Here is a tiny trained network, its code and every weight. The questions are about switching its units off for an input and a class, where a switched-off unit gives its printed mean instead of its output.

import numpy as np


def w(rows, s, z=0):
    codes = np.array(rows[::2]) - 128.0
    scale = np.full(codes.shape[1], s)
    scale[-1] = z or s
    return codes * scale


def norm(h):
    return h / np.sqrt((h * h).mean(-1, keepdims=True) + 1e-5)


def f(y):
    return y / 2 * (1 + np.tanh(0.7978845608 * (y + 0.044715 * y**3)))


def log_softmax(a):
    a = a - a.max(-1, keepdims=True)
    return a - np.log(np.exp(a).sum(-1, keepdims=True))


def net(x, mask):
    res = np.array(x, float).reshape(1, 3) / 4 @ E
    u = 0
    for l in range(3):
        y = f(norm(res) @ A[l][:, :-1].T + A[l][:, -1])
        res = res + np.where(mask[u : u + 8], y, B[l][:, -1]) @ B[l][:, :-1]
        u += 8
    return log_softmax(norm(res)[-1] @ U[:, :-1].T + U[:, -1])


A, B = {}, {}
E = w([
[75,86,131],'x0',
[3,170,160],'x1',
[36,161,36],'x2',
],0.003)
A[0] = w([
[190,194,166,251],'L0N0',
[109,139,90,16],'L0N1',
[127,122,100,47],'L0N2',
[118,48,130,99],'L0N3',
[144,142,61,95],'L0N4',
[124,192,163,133],'L0N5',
[99,151,119,59],'L0N6',
[253,189,142,175],'L0N7',
],0.0069,0.0018)
B[0] = w([
[111,46,249,218],'L0N0',
[136,216,33,110],'L0N1',
[143,161,106,108],'L0N2',
[190,211,204,133],'L0N3',
[139,39,51,134],'L0N4',
[103,36,176,155],'L0N5',
[80,82,73,122],'L0N6',
[81,14,254,251],'L0N7',
],0.0031)
A[1] = w([
[29,200,139,169],'L1N0',
[143,83,98,136],'L1N1',
[67,128,108,73],'L1N2',
[180,116,36,80],'L1N3',
[155,118,219,252],'L1N4',
[95,106,114,59],'L1N5',
[67,73,59,151],'L1N6',
[255,89,150,159],'L1N7',
],0.0078,0.0033)
B[1] = w([
[187,125,159,202],'L1N0',
[91,125,135,135],'L1N1',
[156,157,136,137],'L1N2',
[103,101,102,130],'L1N3',
[109,2,133,254],'L1N4',
[140,157,123,120],'L1N5',
[101,160,141,165],'L1N6',
[101,119,169,199],'L1N7',
],0.0087,0.0059)
A[2] = w([
[103,212,148,33],'L2N0',
[153,133,192,226],'L2N1',
[81,166,143,10],'L2N2',
[172,81,143,217],'L2N3',
[139,254,88,10],'L2N4',
[89,159,132,67],'L2N5',
[150,126,29,22],'L2N6',
[115,171,144,78],'L2N7',
],0.0086,0.0012)
B[2] = w([
[170,182,163,173],'L2N0',
[2,124,40,235],'L2N1',
[201,137,96,120],'L2N2',
[89,94,159,253],'L2N3',
[123,67,213,252],'L2N4',
[166,147,137,122],'L2N5',
[7,160,84,104],'L2N6',
[160,200,128,128],'L2N7',
],0.0051,0.0027)
U = w([
[194,127,90,21],'0',
[151,139,84,25],'1',
[215,128,77,1],'2',
[40,176,49,158],'3',
[192,127,109,28],'4',
[99,2,181,213],'5',
[166,232,192,224],'6',
],0.015,0.0075)

Each question gives the input, the list of numbers given to net, and the class t.
The units are the neurons (one row each of A and B). Each row of codes is followed by its name. A weight is (code - 128) times the scale printed after its matrix; where a second scale follows, it is the last column's (A, B and U).
mask holds one flag per neuron, layer by layer. A switched-off neuron (its flag False) gives its mean, the last column of its row in B, instead of its output. The means were averaged over made-up inputs and are rounded, as every weight is.
A unit's drop is (log p(t) with every unit on - log p(t) with that unit switched off) / (log p(t) with every unit on - log p(t) with every unit switched off).
The circuit of an input: a set's keep is (log p(t) with only the set's units on - log p(t) with every unit switched off) / (log p(t) with every unit on - log p(t) with every unit switched off). Starting from the 12 units with the biggest drops (on a tie, the unit counted first), units are removed one at a time, each time the one whose removal leaves the highest keep (on an exact tie, the one counted first), for as long as the keep stays at least 0.8.
units of the circuit, in order: the units of the circuit, biggest drop first
k most important neurons: the k neurons with the biggest drops, biggest first
top k neurons in layer l: the k neurons of layer l with the biggest drops, biggest first
drop when u is switched off: that unit's drop, to one decimal
input [3,-1,8], class 3: units of the circuit, in order -> L0N7, L0N0, L2N6, L1N7
input [1,-6,8], class 3: top neuron in layer 1 -> L1N4
input [3,-2,3], class 3: units of the circuit, in order -> L0N7, L1N4, L0N0
input [1,4,1], class 6: 2 most important neurons -> L1N4, L0N7
input [2,-6,4], class 3: 2 most important neurons -> L1N4, L0N0
input [0,-3,3], class 3: 2 most important neurons -> L1N4, L1N3
input [2,0,4], class 6: top 2 neurons in layer 1 -> L1N4, L1N6
input [-7,8,2], class 6: 2 most important neurons -> L1N4, L0N7
input [-2,5,4], class 6: drop when L1N4 is switched off -> 1.1
input [-2,3,6], class 6: drop when L1N4 is switched off -> 1.0
input [2,0,3], class 6: drop when L1N4 is switched off -> 1.0
